Below are the code and all the weights of a small trained network. Each question names an input and a class and asks about switching units off, where a switched-off unit gives its printed mean instead of its output.

import numpy as np


def w(rows, s, z=0):
    codes = np.array(rows[::2]) - 128.0
    scale = np.full(codes.shape[1], s)
    scale[-1] = z or s
    return codes * scale


def f(y):
    return y / 2 * (1 + np.tanh(0.7978845608 * (y + 0.044715 * y**3)))


def log_softmax(a):
    a = a - a.max(-1, keepdims=True)
    return a - np.log(np.exp(a).sum(-1, keepdims=True))


def net(x, mask):
    res = np.array(x, float).reshape(1, 8) / 4 @ E
    y = f(res @ A[0][:, :-1].T + A[0][:, -1])
    res = res + np.where(mask, y, B[0][:, -1]) @ B[0][:, :-1]
    return log_softmax(res[-1] @ U[:, :-1].T + U[:, -1])


A, B = {}, {}
E = w([
[126,122,128,137,146,144,126],'x0',
[123,132,128,137,128,141,139],'x1',
[241,105,114,141,190,80,200],'x2',
[83,166,214,42,211,71,147],'x3',
[136,128,239,254,102,74,101],'x4',
[143,148,116,97,89,65,118],'x5',
[116,133,130,143,121,157,157],'x6',
[143,114,127,113,146,99,85],'x7',
],0.011)
A[0] = w([
[248,124,83,145,177,116,164,81],'n1',
[148,132,38,44,130,185,133,135],'n2',
[89,130,182,80,156,98,162,107],'n3',
[125,106,122,137,145,150,112,63],'n4',
[108,153,146,175,114,130,145,100],'n5',
[66,176,126,110,89,146,64,122],'n6',
[81,122,115,140,118,135,97,79],'n7',
[22,128,122,112,68,172,30,92],'n8',
[186,81,48,170,63,148,81,34],'n9',
[200,64,133,126,137,99,211,111],'n10',
[166,96,56,189,67,142,111,66],'n11',
[149,153,205,232,100,88,105,140],'n12',
[158,136,178,189,111,105,100,149],'n13',
[186,164,121,147,156,122,139,87],'n14',
[132,211,168,107,173,122,133,2],'n15',
],0.013,0.0029)
B[0] = w([
[191,76,199,131,109,139,163,232],'n1',
[143,142,77,13,69,253,49,242],'n2',
[132,253,129,228,249,125,89,199],'n3',
[177,134,153,148,131,118,115,132],'n4',
[145,159,160,94,91,156,103,160],'n5',
[106,73,148,92,118,66,172,193],'n6',
[111,104,122,146,111,83,139,154],'n7',
[153,59,241,191,58,114,181,232],'n8',
[28,208,86,209,180,78,155,223],'n9',
[183,40,168,109,72,77,157,215],'n10',
[93,206,144,236,254,108,140,219],'n11',
[134,165,78,14,64,191,38,247],'n12',
[166,113,77,55,100,187,95,203],'n13',
[162,86,173,145,76,101,166,165],'n14',
[141,191,135,156,189,79,141,175],'n15',
],0.0082,0.016)
U = w([
[128,138,29,62,101,216,45,233],'0',
[136,41,187,147,93,92,206,2],'1',
[96,230,91,181,245,117,142,160],'2',
],0.011,0.00098)

Each question gives the input, the list of numbers given to net, and the class t.
The units are the neurons (one row each of A and B). Each row of codes is followed by its name. A weight is (code - 128) times the scale printed after its matrix; where a second scale follows, it is the last column's (A, B and U).
mask holds one flag per neuron, in row order. A switched-off neuron (its flag False) gives its mean, the last column of its row in B, instead of its output. The means were averaged over made-up inputs and are rounded, as every weight is.
A unit's drop is (log p(t) with every unit on - log p(t) with that unit switched off) / (log p(t) with every unit on - log p(t) with every unit switched off).
most important unit: the unit with the biggest drop
top k neurons: the k neurons with the biggest drops, biggest first
drop of u: that unit's drop, to one decimal
input [1,4,7,-2,-5,-2,-5,-4], class 1: most important unit -> n1
input [-8,-3,-2,8,8,-5,-8,-1], class 0: top 2 neurons -> n12, n13
input [7,7,-5,5,5,-4,4,8], class 0: top 3 neurons -> n12, n11, n9
input [-5,3,2,-6,4,-6,4,-6], class 2: top 2 neurons -> n11, n2
input [-3,8,7,-8,-3,-8,0,-8], class 2: top 2 neurons -> n11, n9
input [-8,1,-5,-3,4,8,2,-7], class 1: top 3 neurons -> n8, n2, n6
input [8,0,-4,0,-2,1,6,-4], class 1: top 2 neurons -> n12, n8
input [2,4,-3,-7,5,-4,-4,-5], class 2: top 3 neurons -> n11, n9, n2
input [-6,-3,6,-2,7,2,6,-7], class 0: top 3 neurons -> n12, n13, n8
input [2,5,-5,-4,3,-5,3,-4], class 1: top 2 neurons -> n8, n2
input [-2,7,-3,7,7,2,4,2], class 0: top 3 neurons -> n12, n11, n13
input [1,3,-7,6,-3,5,0,-2], class 1: top 2 neurons -> n8, n6
input [-5,4,-7,-3,-4,3,5,2], class 1: drop of n8 -> 0.7
input [-2,-5,2,8,-5,7,4,5], class 2: drop of n6 -> 0.0
input [1,-1,3,-7,-4,8,6,-7], class 2: most important unit -> n11
input [5,-1,2,-5,8,-3,-1,-5], class 0: drop of n12 -> 1.0
